Below is a small trained network, with its code and all its weights. Each question gives an input and a class and asks what happens when units are switched off, that is, made to give their printed mean instead of their output.

import numpy as np


def w(rows, s, z=0):
    codes = np.array(rows[::2]) - 128.0
    scale = np.full(codes.shape[1], s)
    scale[-1] = z or s
    return codes * scale


def f(y):
    return y / 2 * (1 + np.tanh(0.7978845608 * (y + 0.044715 * y**3)))


def log_softmax(a):
    a = a - a.max(-1, keepdims=True)
    return a - np.log(np.exp(a).sum(-1, keepdims=True))


def net(x, mask):
    res = np.array(x, float).reshape(1, 7) / 4 @ E
    y = f(res @ A[0][:, :-1].T + A[0][:, -1])
    res = res + np.where(mask, y, B[0][:, -1]) @ B[0][:, :-1]
    return log_softmax(res[-1] @ U[:, :-1].T + U[:, -1])


A, B = {}, {}
E = w([
[67,206,102,44,221,208,100],'x0',
[163,172,124,83,98,116,119],'x1',
[100,52,153,196,147,229,61],'x2',
[86,33,148,50,115,117,72],'x3',
[63,78,2,150,158,106,143],'x4',
[103,156,202,177,83,105,68],'x5',
[153,15,129,115,155,168,197],'x6',
],0.0081)
A[0] = w([
[135,105,90,175,150,138,194,140],'N1',
[91,91,111,90,129,142,108,225],'N2',
[93,90,185,145,67,99,61,253],'N3',
[109,122,105,50,137,90,105,217],'N4',
[81,52,109,149,132,117,38,207],'N5',
[118,109,154,163,162,169,134,138],'N6',
[103,188,89,75,110,144,108,209],'N7',
[146,153,142,4,154,159,142,210],'N8',
[189,107,135,163,75,92,182,196],'N9',
[132,173,149,119,178,121,101,120],'N10',
[103,124,135,164,167,167,141,131],'N11',
[121,225,134,176,149,112,124,220],'N12',
[197,88,186,156,109,70,149,176],'N13',
[203,152,188,159,69,109,161,220],'N14',
[112,107,96,121,179,156,170,167],'N15',
[108,104,192,118,152,158,63,158],'N16',
[119,168,133,142,159,150,83,197],'N17',
[76,80,164,211,92,106,51,143],'N18',
],0.012,0.0052)
B[0] = w([
[115,71,28,159,188,111,144,195],'N1',
[42,158,174,111,114,63,146,198],'N2',
[194,171,225,135,134,173,210,238],'N3',
[163,179,221,118,172,51,241,208],'N4',
[103,176,160,145,160,156,182,229],'N5',
[69,174,90,96,171,101,153,168],'N6',
[157,164,174,105,87,68,163,220],'N7',
[254,142,231,78,89,193,181,250],'N8',
[163,96,77,182,48,151,110,238],'N9',
[185,126,108,92,113,149,126,167],'N10',
[68,171,112,134,182,131,82,164],'N11',
[166,228,99,52,25,135,139,222],'N12',
[175,44,119,245,66,200,147,238],'N13',
[101,119,100,140,46,179,128,249],'N14',
[118,150,112,93,168,62,132,198],'N15',
[134,186,136,103,98,132,167,204],'N16',
[72,143,95,82,71,68,127,187],'N17',
[76,165,205,98,103,175,173,221],'N18',
],0.0083,0.011)
U = w([
[133,161,52,111,60,141,62,49],'0',
[113,188,206,30,135,111,168,207],'1',
[119,76,43,132,156,1,161,183],'2',
[151,59,172,100,178,96,18,2],'3',
[29,108,83,126,226,113,92,32],'4',
[205,95,147,75,201,122,101,13],'5',
[169,65,166,163,71,240,114,210],'6',
[135,85,164,81,243,78,86,28],'7',
],0.0084,0.0032)

Each question gives the input, the list of numbers given to net, and the class t.
The units are the neurons (one row each of A and B). Each row of codes is followed by its name. A weight is (code - 128) times the scale printed after its matrix; where a second scale follows, it is the last column's (A, B and U).
mask holds one flag per neuron, in row order. A switched-off neuron (its flag False) gives its mean, the last column of its row in B, instead of its output. The means were averaged over made-up inputs and are rounded, as every weight is.
A unit's drop is (log p(t) with every unit on - log p(t) with that unit switched off) / (log p(t) with every unit on - log p(t) with every unit switched off).
The circuit of an input: a set's keep is (log p(t) with only the set's units on - log p(t) with every unit switched off) / (log p(t) with every unit on - log p(t) with every unit switched off). Starting from the 12 units with the biggest drops (on a tie, the unit counted first), units are removed one at a time, each time the one whose removal leaves the highest keep (on an exact tie, the one counted first), for as long as the keep stays at least 0.8.
circuit, biggest first: the units of the circuit, biggest drop first
k most important neurons: the k neurons with the biggest drops, biggest first
drop of u: that unit's drop, to one decimal
input [-3,-6,-8,3,8,4,0], class 2: circuit, biggest first	(N8)
input [1,-1,-2,6,7,-2,5], class 2: 3 most important neurons	(N3; N18; N1)
input [-3,1,6,-4,-8,-5,-7], class 0: 2 most important neurons	(N8; N12)
input [-1,7,8,1,1,-5,2], class 1: 4 most important neurons	(N13; N9; N5; N2)
input [3,1,4,-7,7,-3,-5], class 0: 2 most important neurons	(N12; N4)
input [5,-3,8,-7,-6,-2,1], class 1: 2 most important neurons	(N9; N13)
input [6,8,7,-6,2,5,-2], class 0: 3 most important neurons	(N4; N3; N8)
input [-4,-3,-1,-3,0,-6,3], class 2: 2 most important neurons	(N8; N1)
input [-1,-4,5,-1,4,3,0], class 1: drop of N18	0.3
input [0,-2,-2,4,8,-1,3], class 2: drop of N18	0.1
input [5,2,1,-6,2,1,8], class 2: drop of N9	-0.1
input [4,-4,-7,-5,-5,2,6], class 6: 2 most important neurons	(N4; N2)
